Below are the code and all the weights of a small trained network. Each question names an input and a class and asks about switching units off, where a switched-off unit gives its printed mean instead of its output.

import numpy as np


def w(rows, s, z=0):
    codes = np.array(rows[::2]) - 128.0
    scale = np.full(codes.shape[1], s)
    scale[-1] = z or s
    return codes * scale


def norm(h):
    return h / np.sqrt((h * h).mean(-1, keepdims=True) + 1e-5)


def f(y):
    return y / 2 * (1 + np.tanh(0.7978845608 * (y + 0.044715 * y**3)))


def log_softmax(a):
    a = a - a.max(-1, keepdims=True)
    return a - np.log(np.exp(a).sum(-1, keepdims=True))


def net(x, mask):
    res = np.array(x, float).reshape(1, 6) / 4 @ E
    u = 0
    for l in range(3):
        y = f(norm(res) @ A[l][:, :-1].T + A[l][:, -1])
        res = res + np.where(mask[u : u + 8], y, B[l][:, -1]) @ B[l][:, :-1]
        u += 8
    return log_softmax(norm(res)[-1] @ U[:, :-1].T + U[:, -1])


A, B = {}, {}
E = w([
[108,141,151,238,207,48,204],'x0',
[41,94,81,61,52,74,231],'x1',
[119,125,109,128,141,133,126],'x2',
[124,129,116,132,135,135,130],'x3',
[254,197,29,79,132,45,147],'x4',
[183,16,129,131,141,114,149],'x5',
],0.0055)
A[0] = w([
[179,17,118,125,132,137,164,16],'L0N0',
[174,101,92,100,57,176,62,45],'L0N1',
[190,13,121,135,131,128,128,19],'L0N2',
[128,59,63,72,95,179,60,9],'L0N3',
[125,97,124,226,164,60,158,13],'L0N4',
[184,23,113,125,144,135,143,4],'L0N5',
[80,254,128,135,90,145,110,36],'L0N6',
[80,222,131,104,131,142,138,26],'L0N7',
],0.0072,0.0028)
B[0] = w([
[25,194,109,152,22,6,23,188],'L0N0',
[121,210,230,65,188,119,168,254],'L0N1',
[63,254,77,188,93,101,22,193],'L0N2',
[102,207,200,38,102,136,137,237],'L0N3',
[85,231,192,88,168,126,157,217],'L0N4',
[117,201,129,234,19,29,1,175],'L0N5',
[76,150,117,163,59,5,13,230],'L0N6',
[116,115,82,219,64,80,19,165],'L0N7',
],0.006,0.0022)
A[1] = w([
[75,61,77,139,131,54,40,69],'L1N0',
[155,95,98,40,68,193,71,139],'L1N1',
[253,126,163,173,206,189,24,4],'L1N2',
[123,104,42,129,61,121,218,92],'L1N3',
[164,45,123,222,140,86,205,131],'L1N4',
[211,156,50,26,164,58,145,37],'L1N5',
[26,87,152,120,126,196,139,92],'L1N6',
[181,214,224,147,99,73,185,83],'L1N7',
],0.0055,0.0031)
B[1] = w([
[120,147,133,164,79,104,133,159],'L1N0',
[105,180,196,96,200,71,158,221],'L1N1',
[147,219,110,239,55,199,253,254],'L1N2',
[147,142,112,112,83,220,161,159],'L1N3',
[50,207,153,22,115,130,66,154],'L1N4',
[174,7,90,166,161,145,73,239],'L1N5',
[252,52,142,149,134,133,100,199],'L1N6',
[113,126,72,95,207,160,121,197],'L1N7',
],0.0074,0.0025)
A[2] = w([
[146,170,86,134,116,92,87,97],'L2N0',
[221,125,61,123,167,97,148,131],'L2N1',
[105,79,111,84,64,100,214,73],'L2N2',
[112,131,142,155,202,88,187,16],'L2N3',
[78,136,112,172,206,70,155,96],'L2N4',
[90,110,210,162,106,138,84,111],'L2N5',
[131,1,205,164,136,187,146,1],'L2N6',
[77,139,115,69,163,142,116,85],'L2N7',
],0.01,0.0035)
B[2] = w([
[115,64,135,157,90,94,114,222],'L2N0',
[37,36,122,100,148,150,145,242],'L2N1',
[197,223,173,254,144,184,145,220],'L2N2',
[158,153,141,47,100,167,120,154],'L2N3',
[161,157,182,36,81,116,64,203],'L2N4',
[145,86,41,94,130,72,133,255],'L2N5',
[115,82,72,98,161,128,142,225],'L2N6',
[158,146,168,109,202,131,114,156],'L2N7',
],0.0099,0.0039)
U = w([
[122,200,205,8,146,149,127,102],'0',
[82,156,98,203,49,66,52,73],'1',
[105,18,57,126,167,177,165,83],'2',
[151,213,152,243,123,216,193,249],'3',
],0.013,0.0021)

Each question gives the input, the list of numbers given to net, and the class t.
The units are the neurons (one row each of A and B). Each row of codes is followed by its name. A weight is (code - 128) times the scale printed after its matrix; where a second scale follows, it is the last column's (A, B and U).
mask holds one flag per neuron, layer by layer. A switched-off neuron (its flag False) gives its mean, the last column of its row in B, instead of its output. The means were averaged over made-up inputs and are rounded, as every weight is.
A unit's drop is (log p(t) with every unit on - log p(t) with that unit switched off) / (log p(t) with every unit on - log p(t) with every unit switched off).
The circuit of an input: a set's keep is (log p(t) with only the set's units on - log p(t) with every unit switched off) / (log p(t) with every unit on - log p(t) with every unit switched off). Starting from the 12 units with the biggest drops (on a tie, the unit counted first), units are removed one at a time, each time the one whose removal leaves the highest keep (on an exact tie, the one counted first), for as long as the keep stays at least 0.8.
units of the circuit, in order: the units of the circuit, biggest drop first
top k neurons: the k neurons with the biggest drops, biggest first
k most important neurons of layer l: the k neurons of layer l with the biggest drops, biggest first
input [1,5,8,-4,4,0], class 3: units of the circuit, in order -> L2N2
input [5,-7,7,0,-8,5], class 2: top 3 neurons -> L2N6; L2N5; L2N2
input [-2,7,-4,-8,-8,-1], class 2: top 3 neurons -> L2N6; L1N6; L1N2
input [4,6,-3,6,-5,7], class 1: units of the circuit, in order -> L0N0; L0N5
input [-7,-2,-2,-2,8,3], class 2: top 3 neurons -> L1N5; L2N1; L2N4
input [-5,0,2,8,8,2], class 2: top 2 neurons -> L1N5; L2N1
input [8,-8,-4,-1,-1,2], class 0: units of the circuit, in order -> L2N4; L2N3
input [6,2,4,3,2,7], class 1: 3 most important neurons of layer 0 -> L0N0; L0N5; L0N2
input [0,6,0,-5,7,-3], class 2: units of the circuit, in order -> L1N5; L2N1
input [-3,-6,1,3,-1,4], class 3: top 2 neurons -> L1N2; L0N6
input [0,3,5,-6,-7,-6], class 2: top 2 neurons -> L1N6; L0N0
input [-6,-6,-1,3,-5,5], class 0: top 4 neurons -> L0N3; L2N2; L0N1; L2N5
input [-5,0,-1,4,-4,7], class 1: top 2 neurons -> L0N5; L0N0
input [2,-5,2,-1,-2,-6], class 1: units of the circuit, in order -> L0N6
input [6,2,-8,-7,-6,6], class 0: top 2 neurons -> L0N4; L2N4
input [0,8,-7,7,-6,-5], class 3: top 2 neurons -> L2N2; L1N5
input [-4,-7,8,-7,5,1], class 3: top 3 neurons -> L1N2; L2N5; L2N6
input [7,3,-2,8,-5,-7], class 0: 3 most important neurons of layer 2 -> L2N4; L2N3; L2N0
input [2,-7,5,-8,2,7], class 1: 2 most important neurons of layer 2 -> L2N2; L2N0
input [-7,-2,-8,2,8,4], class 2: units of the circuit, in order -> L2N1
input [0,-7,-4,7,-7,-6], class 2: 2 most important neurons of layer 0 -> L0N2; L0N5
